In the rows, 128 means zero.
Each row is followed by its group and then its class within the group.
[138 121 145 125 108 124 123 141 118 117 110 145 132 131 129 133 121 125
 129 171 127 150 142 146 114 140 112 127 118 131 119 182 118 128 119]
H.tm
[117 126 106 125 137  95 114 132 125 143 170 122 127 116 142  90 149 146
 101 128  83 149 118 138 150 143 110 140 129 102 101 203 121 127 127]
P.zb
[119 123 112 114 116  83 123 142 126 144 119 109 135 135 111 104 134 124
 105  99 130 171 120 158 144 129 108 116 141 106  86 197 129 130 106]
P.Ch
[127 138 110 120 138  80 145 149 168 155 114 133 144 108 132 124 122 151
 126  74 124 149 113 120 176 136 134 120 157 110 125 129 144 123 120]
Z.cg
[140 159 105 116 134 111 125 140 143 134 119 131 122 137 150 124 142 149
 142 138 127 140 129 120 150 122 139 152 138 133 149 110 126 113 139]
W.cd
[122 107  94 114 132 119  95 143 119 138 139  97 122 142 143 107 115 149
  86 101 115 162 120 157 136 106  97 128 144 111  85 225 108 125 125]
P.zb
[138 140  91 113 143  96 151 164 198 134 108 133 103 160 149 125 140 166
 167 163 140 146 123 124 156 143 134 125 153 118 116 136 107 127 119]
W.Sj
[135 140 102 122 117  91 157 140 175 132 105 143 122 129 152 120 131 148
 160 128 133 143 170 135 156 125 135 120 154 123 149  99 129 129 126]
Z.gm
[130 134  92 120 126 117 125 135 145 142 115  97 125 142 139  90 160 172
 108 100 103 159 119 133 148 124 119 133 154 104 103 193 130 122 127]
P.hn
[120 147  74 141 140  52 114 133 180 173 105 125 161  81 143 148 127 118
 178 110 109 154 137 145 152 177 119 108 136 123 133 118 144 123 135]
Z.mr
[124 116 119 125 132 115 118 122 134 129 130 124 124 127 129 135 137 121
 135 158 130 145 125 158 120 141 109 141 106 134  97 148 119 134 145]
H.Hs
[123 122 102 105 130 146  92 120 117 169 143  80 134 134 129  96 151 149
  92  76 108 176 120 151 151 120 105 119 161 117  89 199 132 149 125]
P.zb
[128 139 114 103 125 104 163 161 182 110  94 161 119 141 134 122 130 180
 176 154 146 119 136 103 173 136 140 129 140 105 126 109 127 122 119]
W.cd
[131 161  74 128 138  67 116 148 163 141 131 108 143 106 158 112 122 138
 129  85 116 160 131 139 145 119 131 138 158 123 128 119 139 125 139]
Z.gm
[ 72 146  84 115 136 104 138 131 171 134 144 117 130 114 159 121 133 152
 128  97 107 123 126  97 155 122 135 126 149 116 127 111 112 109 142]
Z.cg
[143 120  86 103 130  99 102 160 123 157 108 129 124 152 137 117 131 143
 101 147 121 173 141 176 141 142  98 136 138 121 105 252 123 132 128]
H.tm
[132 149 105 103 123 106  95 135 127 161 116 104 115 142 141 121 156 163
 115  99 110 175 133 155 159 123 107 128 143  81  91 210 136 118 130]
P.hn
[139 134  90 128 115 112 124 160 181 129  84 165 124 138 154 160 116 167
 171 171 127 139 140 129 158 148 137 138 123 123 137 128 126 109 134]
W.mg
[153 130 134 107 149 142 126 121  84 119 130 136 135 129 135  75 148 158
 124  96 106 141 113 110 141 128 128 146 117 131 145 179 153 111 142]
P.hn
[132 104 110 106 128 114 123 134 118 141 123 125 135 142 125 101 152 159
 106 105 112 168 135 162 160 120 104 149 150 110  96 214 169 133 117]
P.zb
[113 137  98 121 133  72 147 148 181 150 115 116 141 120 134 122 133 140
 111  98 131 165 103 133 163 127 106 112 155 116 113 113 139 133 118]
Z.cg
[141 140 105 105 127 146 101 126  97 145 133 125 117 146 131  86 153 162
 114 111 121 156 121 139 141 134 113 136 128 117 117 199 139 118 146]
P.hn
[123 151  47 120 134 112 105 143 145 174 158  99 131 117 167 116 149 144
 116  65 112 178 121 128 122 123 134 120 157 118 125 125 122 122 148]
Z.cg
[142 134  87  93 131 199  88 129 121 166 146 111 122 147 149  91 169 158
 112  78 103 180 121 144 148 119 118 138 152 123 113 189 127 115 141]
P.hn
[144 145  82  72 135 106 140 150 127 119 109 142 132 145 138 130 140 182
 162 152 105 139 119 125 153 130 126 138 131  95 132 154 124 128 128]
W.mg
[124  98 109 120 134 115 117 127 125 161 140 116 141 146 125 102 143 140
  96  82 113 168 130 136 140 128 121 125 143 113 110 187 136 127 107]
P.Ch
[138 143  95 110 146 105 162 148 158 140 111 143 133 121 146 123 134 172
 140 112 132 154 128 109 162 110 121 129 163 117 123 130 147 139 127]
W.cd
[126 127 102 112 142 107 102 137 107 161 133 108 130 150 127  85 154 147
  88 108 117 186 123 150 160 124  91 125 161 137  90 225 147 137 115]
P.zb
[120 138 107 109 106  94 122 130 142 149 123 112 135 135 136  80 137 149
  94  79 117 160 120 131 161 119 106 115 143 104  81 188 132 120  98]
P.Ch
[132 139  71 121 125 114 126 162 151 128 108 129 122 129 145 147 125 157
 130 134 123 146 131 140 142 113 124 121 145 123 127 143 118 124 177]
W.Sj
[128 114  97 107 106  71 138 122 163 108 106 114 106 130 115 129 120 156
 124 148 126 160 143 190 161 127  84 119 130  76  70 212 121 153 135]
H.Hs
[126 109 120 130 127 149 108 133 115 141 144 128 109 142 134 118 153 110
 124 144 110 156 137 147  99 131 112 123 116 128 123 143 121 131 132]
H.Hs
